Each row is followed by its class number.
[  76  354 -407 -496 -553  226 -489  114  163 -137    3  -25 -192  -74
  288 -334   50 -160 -269  184  250 -385    0 -119  -53   28  112  100
    3 -188  506  463  177   94  115   91 -153 -134   55  233   46 -433
 -167]
4
[ -78  432 -581 -182  245  250  -34  304 -120 -207 -128   72  104  127
  425 -328 -255   62  391 -294 -465  103 -323  154 -135   15  -10  -65
  174  238   67  163 -350 -450    5 -346  368 -216   55 -578  -70   78
  204]
10
[ 226 -184  468 -457  -72  447 -283   -8   72  109  172 -239  122 -330
  383 -614  143  384   14 -106  257  -22  -41 -160  177   92 -257   73
  427  -57  670 -428 -111   94 -138  194 -275 -447 -285  332   40  -27
 -446]
7
[-127  560 -497 -164  162   63 -221  366  -90 -301 -233  168   56  223
  318 -356 -187  -43  256 -198 -193   39 -223  190 -251   24   17   -5
  -49  155    5  252 -304 -323  209 -127  251   38  151 -554 -285  -84
  230]
0
[-171  336 -343 -202  280  137  -83  191   49 -345 -222  121  171  218
  239 -255 -220  -10  374 -244 -367  358  -68  175 -250    9  -32  208
  182  397  -17  281 -347 -432  251 -146  262  -53   55 -646 -139  112
  185]
8
[ 391  514 -287 -503 -574  -24 -366   32  -82 -123  -55  -32   16  -54
  344 -366   13  -36 -289  173  241 -525   13 -109 -137   57  162  169
  -77    7  620  208  167  126  123   71 -124 -102    6  249   19 -130
 -125]
0
[-197  515 -456 -390  337  285  -68  352    7 -180 -130  149  216  260
  468 -422 -323  116  471 -271 -402  390 -234  216 -146   54 -139   41
  146  299  174  224 -492 -455  163 -242  295 -147   78 -537  -63  -94
  112]
5
[-509 -286 -531  233 -450 -169   85  416 -443 -450 -271   42 -341  104
 -346   -5 -111  110 -126  150  565 -398   33 -152   89 -376  -30 -469
 -176 -144   88   60  177  270 -286   51  -18  422  -96  483   93  123
  -69]
4
[-171  559 -279 -148  218  123 -129  217  -35 -340 -226   64  136  200
  320 -271 -284   79  318 -225 -432  189 -216  265 -283  145  128   82
   60  280  155  233 -382 -374  200 -300  168   77   42 -597 -121   73
  177]
7
[-285  554 -391 -200  161    4    7  222 -204 -568 -212   -5   59  239
  416 -242 -228   37  199 -251 -275 -121 -219  233 -229  118   27   52
   -9  217  -58  235 -318 -264   81 -243  205  -12  104 -493 -175   48
  300]
9
[ -81 -179    8   50 -564 -275  -70  131 -371 -466 -391   28 -217   45
 -314  -85 -106   56 -131  241  823 -370  -11   -2  -38 -334   18 -114
 -177   68  296   75  402  449   39  159 -202  513 -148  518  230  381
 -242]
1
[ 201  364 -327 -240 -463  260  -10  -41  -25 -267 -163 -141  -90  -60
  249 -336   -8  -45 -198  272  174 -548   -8  -85 -111   10  115  294
   48   21  580  285   87  117  -10  -74 -137  -61   27  182   77   -3
  -60]
2
[ 493 -148  260 -373 -148  426 -303   40 -107  244  117  -58  245 -236
  392 -510  245  222 -142  -20  261 -407    0 -205   97   81 -355  -29
  251  -38  763 -362 -129  130  -34  232 -227 -458 -236  261  192  -55
 -305]
3
[ 566 -214  383 -479 -116  608 -316  -72   37  354  357 -130  195 -357
  335 -491  116  239   51   -5  252 -312  -54 -165  232  156 -148 -107
  373 -129  720 -272  -48   57   15  189  -85 -709 -258  289  216 -229
 -300]
4
[ 234 -101 -103 -477   -3  482  -78  159  187  284 -123 -157   43  125
  429 -438  260 -176   31  -22  362  548  151 -243  356  -60  -96  498
  214  198  -20   14  249 -571  337  323  249 -215  295 -263 -383 -153
  -76]
6
[ 378 -198  547 -367 -203  461 -246    4 -178  235  171 -330  129 -254
  332 -675  233  228 -150   27  362 -302 -125 -272  239  153 -269  175
  357  -42  695 -386  -43  184 -161  -59 -296 -348 -210  510   90  -72
 -299]
9
[-445 -329 -236  351 -624   33  -76  376 -226 -372 -400   25 -301  146
 -494    9 -187  -28  -65  240  470 -275   68  -44   -8 -320   86  -65
 -205  -77  193  256  199  289 -126  114 -251  618    0  486  234   -4
 -176]
7
[-260  455 -899 -158  209  178 -273  375   52 -423 -444  325   54  165
  253 -186 -210  -30  187 -228 -240   43  -52   43 -288  -17   16 -121
 -143  113  183  246 -295 -526  186  -94  143    2   63 -646 -214   -4
  191]
5
[-475  -35 -449  365 -371 -348   64  305 -585 -492 -404  -41 -301  141
 -333  -63 -257  104 -196  227  517 -509  -37  -65  -22 -266   -2 -305
 -342 -147  134   61  310  360 -296 -152 -217  636 -126  512  -29  234
  -98]
3
[ 100  134  353 -495  -82  147 -277 -504  402 -422   36 -198   31 -130
   18  147  277  199 -378   60  402 -279 -112  -25  124  281  392 -292
 -103 -166  400 -222   -2  280   33 -110 -465  215 -402 -143 -240  201
 -156]
10
[ 343 -116  543 -413 -243  671 -300   54   14  155  272 -277   58 -251
  289 -641  226  400   34  -81  166 -150 -168 -250  140   82 -320   77
  493 -125  657 -347  -94  110  -57 -126 -175 -390 -264  259  192  -76
 -341]
6
[-651 -237 -190  228 -473   66  -43  291 -338 -505 -422 -191 -308  131
 -289  -82 -246  165 -159  264  483 -504 -184  -81   67  -61   12 -167
 -390 -116  186   82  236  372 -227  -67 -335  657 -154  628  136  184
 -120]
0
[ 314  343 -365 -443 -509  114 -110   21   15  -61  -52   49 -153    3
  335 -150  -19 -244 -192  133  176 -383  -64 -111 -147  -77  102  185
   63  -41  466  487  208   94   24  -91   11    5   34   90  165 -384
  -73]
7
[ -37  463 -304 -161   38  -40 -229  340 -157 -319 -322  185  119  238
  328 -478 -177   41  334 -132  -12  109  -93  151 -189 -116  -44   45
   56  244  -64  164 -303 -246  126 -100  130   13  123 -432 -188  188
  165]
5
[ 395  145   33 -473  267  481 -188  156  267  250  -89 -104  108   42
  439 -560  146  -85  245  -51  296  695  103 -175  359   67  -59  428
  257  145  -45 -151  252 -737  459  242  251 -333  282 -418 -478    0
    8]
10
[-211  592 -528 -339  298  169  -98  352 -149 -326 -232  167  213  229
  520 -422 -198  -48  390 -255 -398  191 -166  198 -266  107 -159    0
   -5  270  107  338 -434 -470  212 -205  254  -72   60 -711 -172    7
  254]
5
[ 229 -127  427 -463 -350  780 -285  -36   29  201  186 -219   75 -278
  335 -477   80  291 -107  -54  155 -366  -86 -121  130  207 -161  136
  359 -116  769 -299 -167  121  -77  153 -210 -373 -173  409  285 -332
 -371]
2
[-203  282 -560 -301  385  397  149  203   52 -221 -107  138  107  187
  390 -108 -225   -7  403 -310 -450  234 -170   40  -29   53  -48 -117
  144  211 -113  210 -399 -570   59 -261  427 -191   62 -761 -159   32
  337]
4
[-162   26  270 -161  -25  732 -337 -317  600 -268  -31  -88  142  -88
  -42   56  370  370 -165  -25  -39   63 -150 -186   46  228  302 -248
  167 -201  525 -214 -331  128   85 -296 -570  237 -536 -423 -150  251
 -300]
6
[  39  154  109 -217   16  -61 -370 -291  364 -422  -89 -183  191 -119
  -91   44  301  266 -442  -24  401  -95  -13 -132  167  185  400 -205
  -47 -138  576 -306  -95  164  -55  -84 -511  143 -289    0 -556  296
 -238]
2
[-551 -325 -212   96 -401  114  -26  221 -374 -434 -340 -131 -214   45
 -262   -9 -248  195 -100  200  430 -393  -70   33   36  -28   88 -192
 -311  -22  305   22  209  216 -115   37 -320  465 -158  539  156  209
 -159]
9
[ 607 -251  668 -312 -242  673 -337 -126   95  334  132  -77  233 -270
  334 -516  348  183  -63  -10  271 -157   98 -291  129   90 -340  163
  401  -45  532 -302 -108   20  110  114 -175 -521 -134  188  177 -128
 -236]
8
[-251  561 -430 -317  156 -110 -195  269  -63 -199 -181   70  163  280
  368 -205 -370  -59  293 -354 -414  273 -237  156 -177  100   91  -10
   24  330  -31  262 -250 -365  170   10  318   54   93 -467 -146 -101
  196]
7
[   7  114  216 -159  -86  230 -210 -344  430 -407  -64 -173  135  -87
 -121  191  395  289 -300  -39  240 -278 -172 -164   16  155  277 -290
   81 -136  409 -256 -119  341   23 -134 -567  354 -516 -285 -314  401
 -174]
3
[   3  171  243  -38  -38   58 -394 -196  516 -358 -113  -92  152  -81
 -284   89  199  192 -244  -37  196  -76   14 -207   83  241  434 -268
 -220 -228  462 -335 -250   47 -112 -193 -566  129 -261   35 -416  295
 -107]
1
[-241  447 -679 -170  332  175 -219  452   41 -159 -215  167  131  229
  415 -243 -291   35  353 -276 -420  365 -239   70  -96   83  -76 -152
  -45  124  -52  292 -292 -564  237 -161  365 -152  130 -589 -280 -102
  241]
6
[ -89  344  561  -90 -119  226 -220 -220  375 -620  -89 -306   57  100
  -95    3  517  236 -309   75  171  -28 -171 -315   41  133  112   29
   -4 -233  229 -169 -305  272  -32 -522 -344  441 -272 -231 -254  355
 -137]
1
[ 474   44  470 -366 -348  450 -389   68  -53  138  217 -166   34 -218
  246 -611  236  277 -133   31  353 -513 -138 -398   38  -12 -344   21
  364 -200  513 -334   23  286 -129 -154 -213 -214 -340  304  204   -1
 -232]
0
[ 489  226   75 -539  259  134 -425   85  472  440  -31   68  126   44
  325 -445   69  -96  115   26  346  750  181 -109  203  -12   14  333
  274  132  117 -126  165 -508  438  319  179 -334  257 -214 -370 -196
 -135]
8
[  73  356  165 -175 -122  313 -188 -160  157 -403  -78 -241  157  -19
  192 -140  293  343 -287  -17  127 -301 -240 -184  193  262  235 -279
 -287 -221  396 -339  -98   71  -45 -408 -418  181 -324 -258 -420  404
  -70]
9
[-136  494 -500 -353  303 -101 -345  231  -24 -425 -238  108  133  181
  394 -283 -178  179   92 -152 -159  222 -141   73 -179   53 -118 -108
  -15  192   56  105 -342 -389  127 -327  209 -136   94 -352 -235   79
  145]
10
[ 310 -234  428 -426 -179  421 -162  -76  -33  245  157 -148  245 -298
  314 -497  -49  294    5  -55  303 -218   52  -46  129  107 -143   97
  398  160  802 -306  -72  111 -102  292 -310 -296 -306  409   82   22
 -362]
2
[ 493 -359  653 -235 -262  740 -152  -90   83  240  144 -246  178 -326
  193 -491  239  242  -35   99  256 -344   15 -322  183  119 -362  306
  491  -94  609 -238   -5  221   47  185 -231 -491 -213  386  283 -126
 -235]
1
[ 299  444 -207 -316 -475   57 -235   41   13 -175  -48   -9  -75  -11
  305 -277   20 -150 -121  185  134 -441  -59 -166  -34  -25  122  176
  -62  -48  186  306  103  145  -62 -146  -61 -137   55  110 -100   26
    9]
5
[-166   88  102 -306  -15  190 -330 -302  475 -497  -57 -223   93  -96
   96  225  350  282 -383    7  188  -55 -124 -159   55  189  181 -307
   57 -228  392  -58  -83  220   48  -87 -377  136 -399 -214 -200  106
 -242]
9
[-373 -161 -134   33 -393 -346   11  250 -415 -562 -251 -139 -167  107
 -230 -166 -214  202  -78  200  635 -384   26  -33  109 -225   27 -156
 -231   59  195  -35  158  485 -311   94 -226  396 -161  717   36  359
 -178]
3
[-369 -316 -212  259 -448  230  -41  448 -329 -368 -358  -35 -196  155
 -213 -200  -96  110   -3  282  490 -326   -4 -164  183 -146  -40 -208
 -391 -127  239   94  112  103 -126  -55 -204  377  -51  438   91  206
  -70]
6
[-402 -346 -227   45 -594  183    2  158 -338 -579 -270 -126 -343  -14
 -254  -96  -18  223  -95  292  719 -490   69  -36   91 -231   23 -229
  -84   50  323   72  259  286 -116   47 -364  461 -177  447   83  366
 -226]
4
[-308 -290 -295  -72 -482  290   26  213 -207 -233 -136   67 -350  144
 -208   22   56  -71 -109  185  465 -310 -182  -98   49 -296 -103 -266
  -19 -110  160  260  216  143  -71 -243   37  426  -46  214  351 -180
  -85]
5
[ 145  368  247 -327 -132  143 -530 -234  385 -342  -59 -211  122 -104
   65  -90  351  292 -344   56  237 -261 -272 -225  152  280  278 -251
 -163 -167  522 -303   24  229  -29 -255 -474  183 -468 -139 -291  348
 -251]
1
[ -80  673 -384 -376  220 -135 -340  298   13 -241 -197  129  172  185
  280 -293 -330  -71  213 -222 -231  181 -185  258 -184  160   43  -33
  -16  204  124  223 -305 -469  225 -111  344 -135  235 -354 -152 -223
  206]
7
[ 507  111   96 -399   65  508 -108   70  251  259 -163 -142   31   67
  457 -528  195 -119  113   20  443  529   93 -186  352   22  -90  510
  330  195   99  -95  311 -646  495  344  253 -257  337 -299 -238  -33
  -40]
5
[ 298  196 -255 -289 -626  162 -262   74   65  -15  -91   83 -112 -100
  196 -291  -14 -173 -124  240  278 -470  -18  -72 -137  -99  200  111
  -49  -71  494  435  192  233   66   47 -243   28  -71  169   11 -132
  -87]
1
[ 260  375 -133 -391 -629  204 -298   23    8 -208  -26 -135 -174    1
  192 -379  -65  -85 -225  141  183 -519 -109 -185  -54   26  207  347
   66   27  487  335  236  272  -43   16 -136   28 -113  212   24  -45
 -140]
5
[ 271  455  -96 -324 -541  472 -193  125  120 -132 -117   69  -47  -17
  300 -517  229 -224  -83  213   74 -244   78 -207 -193  -58  -14  480
  164  -61  541  453 -119   38  104 -184 -107   10   67  -49  201 -165
  -77]
0
[   9   81  338 -426 -152  223 -395 -295  368 -286    9  -56  224  -43
  116  125  476  120 -421   51  358 -124   27  -96  118  266  327 -338
 -212 -283  488 -120 -326   46   79  -97 -372  131 -194 -103 -294  -79
 -158]
10
[ 485 -446  439 -400 -277  821 -110  -25   -2  319  307 -336  133 -423
  313 -507  131  358  168  -18  208 -200  -54 -155  365  140 -245   89
  544   39  520 -403   87  230  -11  359 -295 -602 -314  362  171   89
 -352]
11
[ 426  327  106 -358 -424  278 -134 -140   32 -166   -5 -117 -109  -51
  322 -275  283 -186 -214  180  143 -280  -14 -210  -93    9  135  430
  271   25  366  325   87  140   32 -132   56  -77   22  -51   37  -11
  -69]
11
[  51   85  286 -301  -94  345 -284 -244  404 -388  -83 -206  180 -121
  -24  -28  294  360 -248   57  255 -137  -16  -28  201  222  316 -177
 -134  -98  438 -431 -129  160   67  101 -411  120 -248 -170 -387  269
 -190]
9
[ 431 -258  311 -451 -261  591 -319   39  -17  188  158 -220  158 -263
  443 -601   64  238  -17  -25  335 -278  -38 -164  289   85 -360  124
  286  -50  564 -281  -16  129  -98  282 -283 -573  -91  480   11  -95
 -355]
3
[ 133  145  563  -83 -163   27 -420 -228  376 -421 -226 -211  235 -146
 -111  -57  451  306 -204    1  470 -157  -20 -245   70  148  317 -178
 -167 -188  424 -369 -156  216  -21 -223 -632  203 -392  -43 -381  579
 -214]
6
[ 473 -248  539 -369  -62  443 -189   -2  114  180  112  -64  194 -278
  311 -604  202  353   71   28  366  -53  124 -209   77  -83 -384  138
  425    0  561 -415 -104  168  -64  223 -292 -440 -237  266   40  161
 -334]
11
[ 187  370 -383 -232 -536  290 -155  160  -13 -181  -52   19 -204   81
  354 -341   74 -220 -146  157   -5 -477 -145 -146 -136 -132   32  303
  163  -39  374  504   78   59   -3 -137   65    5   98  -92  137 -239
  -38]
4
[ 453 -245  390 -512 -185  566 -381  103  137  233  187 -188  171 -217
  381 -649  161  301  -33   95  406  -74  -63 -379  271   13 -330  116
  439 -117  522 -331  -65  184  -56  134 -137 -603 -186  504    1 -146
 -366]
0
[ 566   -1  252 -336   63  370  -49  -54  333  395  -82  -41  164   11
  276 -364  174 -153  108  -58  282  477  157 -275  262  -10   43  564
  345  155   60 -102  313 -491  407  388  189 -319  151 -309 -215  -26
  -33]
2
[ 217  639 -482 -369 -623 -111 -392   89  -99 -251  -89   34  -91   -3
  289 -373  -11 -121 -376  231  251 -621   65  -69  -64   11  147   47
 -243 -112  410  305   63  166 -115  -96 -153  -69  118  299 -163 -174
  -47]
8
[ -48  270 -308 -276  364   -1   76   41   27 -255 -216  252  223   43
  200  -79 -194  -43  379 -293 -193  329  101  186 -215  -97   96   40
  253  390    1  272 -368 -404  200  -30  407 -180   42 -672 -118  184
  243]
10
[-114  185  275 -189  -28   94 -343 -212  419 -347 -159 -184  141   66
  -65  -23  171  315 -244  -37  268   82 -207 -176   21  114  268 -165
    0 -151  533 -182 -184  243  -22 -272 -562  428 -397  -59 -283  245
 -289]
5
[ -90  489 -518 -248  196   77 -113  221 -152 -408 -254   67  -16  202
  409 -361  -97  107  187  -91  -43  212 -143  105  -95  -77 -121  -78
  168  152  -67  298 -274 -305  214 -309  350  -15  161 -608 -259   73
  250]
8
[-308  520 -572  -18  280  122  -16  332 -128 -310 -285   51  111  135
  371 -257 -255   36  317 -229 -478  101 -200  123 -201  141  -35  -35
  -15  163   24  260 -201 -419  128 -293  216   39   37 -607 -300  -23
  291]
5
[ 182  335 -266 -502 -556  240 -430   49   68 -114 -109  -57 -170   75
  354 -317  123 -153 -316  152  382 -225  -71 -135   -8  -47  102  208
  134  -12  432  383   59  101  153   16  -58   67  199  148 -141 -335
 -136]
8
[ 478 -264  532 -343 -354  771 -320   51   22  323  341 -264  118 -256
  202 -550  263  244   41  101  280 -133 -109 -242  265   97 -352   10
  406 -110  644 -251 -153  198  -37   31 -293 -409 -168  459  172 -112
 -361]
1
[-200   91  307 -328   40  285 -291 -356  547 -356 -133  -72  105  -74
  -37   32  411  334 -419  137  380  -29   33 -192  174  261  397 -279
 -135 -351  493 -326 -393  201  -32 -145 -519  259 -328  -86 -402  144
 -164]
8
[-325 -242 -545  -29 -667 -117 -115  358 -438 -500 -362   -4 -287    4
 -245 -100 -200   44  -88  229  768 -645   41   52  140 -215   27 -320
 -373   11  242   97  349  159 -177  223 -238  340  -32  608  118  112
 -152]
4
[-280 -274  -81  243 -400 -123  128  119 -389 -334 -204  -83 -232  -23
 -312    0 -121  138  -55  342  598 -408   41  -29   52 -159   41 -229
 -165  -84   91  101  214  323 -189 -138 -196  377 -102  634  184  230
  -38]
0
[-160  557 -608 -315  277  -64 -211  351 -193 -504 -274   74   50  266
  477 -387 -243   91  279 -155 -113  182 -140  103 -162  -19 -102  -60
  -17  137 -109  249 -302 -456  165 -366  334  -65  208 -548 -303  -56
  285]
0
[ 211  394 -284 -485 -583  -35 -387   53  -59  -87 -224  -38  -49   19
  359 -365  -75 -207 -267  133  253 -557  -66  -60 -167  111  297  268
 -224    0  734  314  191   18   20  -54 -311   60   16  294   93 -253
 -138]
6
[-218  445 -418 -397  285   30   27  172 -106 -289  -34   65  215  143
  333 -288 -171   28  297 -287 -347  333  -91  216 -165  120  -59   -5
  168  307   53  249 -460 -459  131 -170  389 -214   83 -453 -102  -42
  209]
0
[ 731 -435  527 -315 -248  860 -166  -37  141  287  279 -249  124 -502
  218 -543  355  199   60   58  332 -196   74 -223  308   71 -323  181
  576  -67  575 -420   58   82  -36   91 -270 -726 -139  340   57   73
 -321]
4
[ -36  454 -546 -261  272  149  -98  271  -34 -252  -49   68   81  101
  416 -272 -200   66  299 -243 -318  135  -89  162  -95    6  -40 -113
   68  144  -97  213 -242 -378  186 -260  346 -269  161 -589 -211   32
  311]
4
[-187  618 -436 -101  290  -64 -106  345  -10 -243 -351  148   71  304
  343 -455 -363   94  381 -230 -328  337 -251  146 -330  -67  -61   66
   90  211   96  194 -357 -339   71 -334  197  122   54 -519 -145  -57
  124]
6
[ 506  298 -179 -317   85  -26 -245  240  116  271 -160    6   57   86
  338 -471  -50 -200   31   58  272  336  168 -112  256   -1  -67  310
  -43   79  -92  -84  358 -609  299  240  324 -379  426 -155 -428 -154
   85]
6
[  -3  564 -483 -282  345 -128  -66  281 -174 -396 -306  168   32  186
  380 -337 -162    5  402 -189  -28  301 -159   91 -262 -151 -194   -8
  147  184 -120  322 -199 -391  186 -431  359  -67   95 -656 -202  108
  243]
1
[ -52 -123 -386   13 -718  -91 -158  276 -440 -484 -108  -55 -379  -27
 -219  -60  -43  108 -172  285  707 -624  -74   75  207 -210  144 -486
 -254  -81  111  -18  413  361 -111  111  -89  191 -100  524  184  237
 -188]
11
[ 439 -296  469 -311 -386  595 -232   44   53  286  208 -158   98 -307
  227 -536  129  150   86  -85  340 -439  -61 -217   78   19 -220   70
  436 -107  618 -254   31  218 -102  162 -346 -390 -335  387  235 -183
 -286]
8
[ 102  276  246 -386   77  118 -399 -373  534 -364  -41  -74   83  -70
  -18  141  259  181 -185  -26  285 -142 -252   -2  -83  207  442 -262
  131 -154  637 -164  -20   96  133 -193 -464  296 -493 -428 -136  142
 -256]
1
[ 531 -306  511 -516 -320  669 -185  -40   -4  352  364 -232  186 -449
  284 -615  277  248   36 -172  297 -290   -4 -221  347  142 -289  106
  629    7  651 -410  -14   88 -110  257 -163 -674 -237  412  158 -180
 -290]
6
[ 351  375 -154 -342 -432  -36 -224   36   -1  -27  -20   62   -7  -95
  252 -329    2 -192 -148  107  281 -292   22 -101  -74  -56   16  124
   69  -43  478  384  120   74  -17   -5  -17 -182   61  276   48 -151
  -71]
1
[ -39  223  -10 -392 -259  504 -321 -102  290 -512    9 -184   71   15
  125  -51  455  290 -341   66  201 -241 -272 -210  117  196   41 -290
  -44 -132  497 -191  -96   85   31 -294 -406  270 -392 -228 -192  253
 -232]
9
[-220  554 -352 -334  420  -58 -151  199  -44 -446 -230   -5  225  257
  407 -205 -333   33  381 -250 -383  340 -243  192 -160  192   57   31
  -55  316  -17  216 -315 -486  255 -160  341  -77   76 -590 -255   74
  204]
10
[-366  462 -374 -424  276  192  -11  168  -26 -363 -213   19  124  319
  515 -245 -375   31  368 -283 -342  276 -287  282 -157  138  -12  129
  142  329   -1  289 -443 -405  137  -99  360   46  143 -504   35 -195
  161]
0
[-616 -251 -377  -71 -340  192  -15  287 -391 -567 -355  -89 -321  152
 -123 -227 -161  206  -27  136  636 -243 -170    2   69 -255  -67 -188
   12   16  486  128  179  191 -171  -33 -255  492 -161  398  225  176
 -335]
7
